Below is a small trained network, with its code and all its weights. Each question gives an input and a class and asks what happens when units are switched off, that is, made to give their printed mean instead of their output.

import numpy as np


def w(rows, s, z=0):
    codes = np.array(rows[::2]) - 128.0
    scale = np.full(codes.shape[1], s)
    scale[-1] = z or s
    return codes * scale


def f(y):
    return y / 2 * (1 + np.tanh(0.7978845608 * (y + 0.044715 * y**3)))


def log_softmax(a):
    a = a - a.max(-1, keepdims=True)
    return a - np.log(np.exp(a).sum(-1, keepdims=True))


def net(x, mask):
    res = np.array(x, float).reshape(1, 5) / 4 @ E
    y = f(res @ A[0][:, :-1].T + A[0][:, -1])
    res = res + np.where(mask, y, B[0][:, -1]) @ B[0][:, :-1]
    return log_softmax(res[-1] @ U[:, :-1].T + U[:, -1])


A, B = {}, {}
E = w([
[41,79,7,130,109,32,139,133,77,64,84,64],'x0',
[85,189,76,69,86,153,119,246,118,49,120,196],'x1',
[124,162,192,207,162,173,96,169,190,188,1,67],'x2',
[136,176,183,234,231,160,135,140,90,135,102,100],'x3',
[94,104,134,105,84,199,156,125,62,164,82,205],'x4',
],0.0085)
A[0] = w([
[170,160,125,153,142,174,92,103,119,144,204,89,224],'n0',
[112,137,145,190,97,185,95,122,102,128,126,141,108],'n1',
[114,152,136,109,170,115,90,156,186,82,64,101,232],'n2',
[155,132,112,77,99,254,57,139,77,121,93,201,251],'n3',
[157,105,125,195,171,101,136,119,140,143,87,69,208],'n4',
[222,128,243,200,144,133,112,116,181,126,112,150,198],'n5',
],0.0091,0.0035)
B[0] = w([
[173,111,97,174,103,134,228,167,129,83,129,148,187],'n0',
[172,132,149,117,94,136,89,145,186,168,181,90,155],'n1',
[92,209,92,64,101,73,203,140,195,121,160,61,199],'n2',
[7,183,101,164,65,97,88,89,191,132,132,151,232],'n3',
[97,76,87,106,161,81,121,190,143,129,31,105,218],'n4',
[150,84,95,136,186,210,185,103,170,148,98,191,247],'n5',
],0.011,0.012)
U = w([
[203,46,157,163,146,202,180,169,133,191,128,151,56],'0',
[110,119,241,106,187,164,42,139,100,103,129,57,55],'1',
[121,217,132,161,60,131,29,149,109,211,108,101,79],'2',
[95,51,44,228,116,32,125,149,45,101,113,119,211],'3',
[235,32,115,20,124,42,205,54,90,107,224,181,97],'4',
[162,202,140,170,158,194,187,179,184,122,121,144,128],'5',
[131,147,113,30,67,48,153,108,151,100,147,90,252],'6',
[200,85,163,121,172,104,105,136,99,223,1,74,27],'7',
],0.0072,0.0035)

Each question gives the input, the list of numbers given to net, and the class t.
The units are the neurons (one row each of A and B). Each row of codes is followed by its name. A weight is (code - 128) times the scale printed after its matrix; where a second scale follows, it is the last column's (A, B and U).
mask holds one flag per neuron, in row order. A switched-off neuron (its flag False) gives its mean, the last column of its row in B, instead of its output. The means were averaged over made-up inputs and are rounded, as every weight is.
A unit's drop is (log p(t) with every unit on - log p(t) with that unit switched off) / (log p(t) with every unit on - log p(t) with every unit switched off).
The circuit of an input: a set's keep is (log p(t) with only the set's units on - log p(t) with every unit switched off) / (log p(t) with every unit on - log p(t) with every unit switched off). Starting from all 6 units, units are removed one at a time, each time the one whose removal leaves the highest keep (on an exact tie, the one counted first), for as long as the keep stays at least 0.8.
circuit, biggest first: the units of the circuit, biggest drop first
unit that matters most: the unit with the biggest drop
k most important neurons: the k neurons with the biggest drops, biggest first
drop of u: that unit's drop, to one decimal
input [5,5,6,0,4], class 6: 2 most important neurons -> (n2; n5)
input [2,-4,3,1,3], class 7: 3 most important neurons -> (n3; n4; n0)
input [-2,3,-4,3,7], class 2: unit that matters most -> n3
input [-1,-5,8,8,-1], class 0: 2 most important neurons -> (n5; n0)
input [-5,-3,-3,-1,-4], class 0: circuit, biggest first -> (n2; n5)
input [-1,-2,1,0,-1], class 0: circuit, biggest first -> (n3; n2)
input [-3,-8,4,-2,-6], class 0: 2 most important neurons -> (n5; n0)
input [-3,4,2,0,2], class 2: circuit, biggest first -> (n3; n0)
input [-6,-2,7,7,-3], class 0: 2 most important neurons -> (n5; n3)
input [-5,-1,1,-1,-5], class 0: circuit, biggest first -> (n3; n5)
input [6,-7,5,5,-4], class 7: 3 most important neurons -> (n4; n3; n5)
input [2,7,-2,-5,8], class 2: 2 most important neurons -> (n3; n2)
input [1,-8,1,-3,6], class 7: 2 most important neurons -> (n3; n0)
input [-6,6,2,-8,4], class 2: most important neuron -> (n3)
input [8,-6,6,7,-7], class 7: 3 most important neurons -> (n4; n3; n5)
input [1,-6,3,2,-5], class 7: 2 most important neurons -> (n4; n3)
input [5,3,-8,2,-7], class 4: 2 most important neurons -> (n3; n4)
input [3,5,4,1,-1], class 6: 2 most important neurons -> (n2; n5)
input [-1,-4,-2,-2,-5], class 4: drop of n3 -> 0.8
input [-8,5,-7,-2,6], class 2: drop of n3 -> 0.5
input [-1,7,5,7,8], class 2: circuit, biggest first -> (n3)
input [7,6,5,2,-6], class 6: drop of n2 -> 1.1
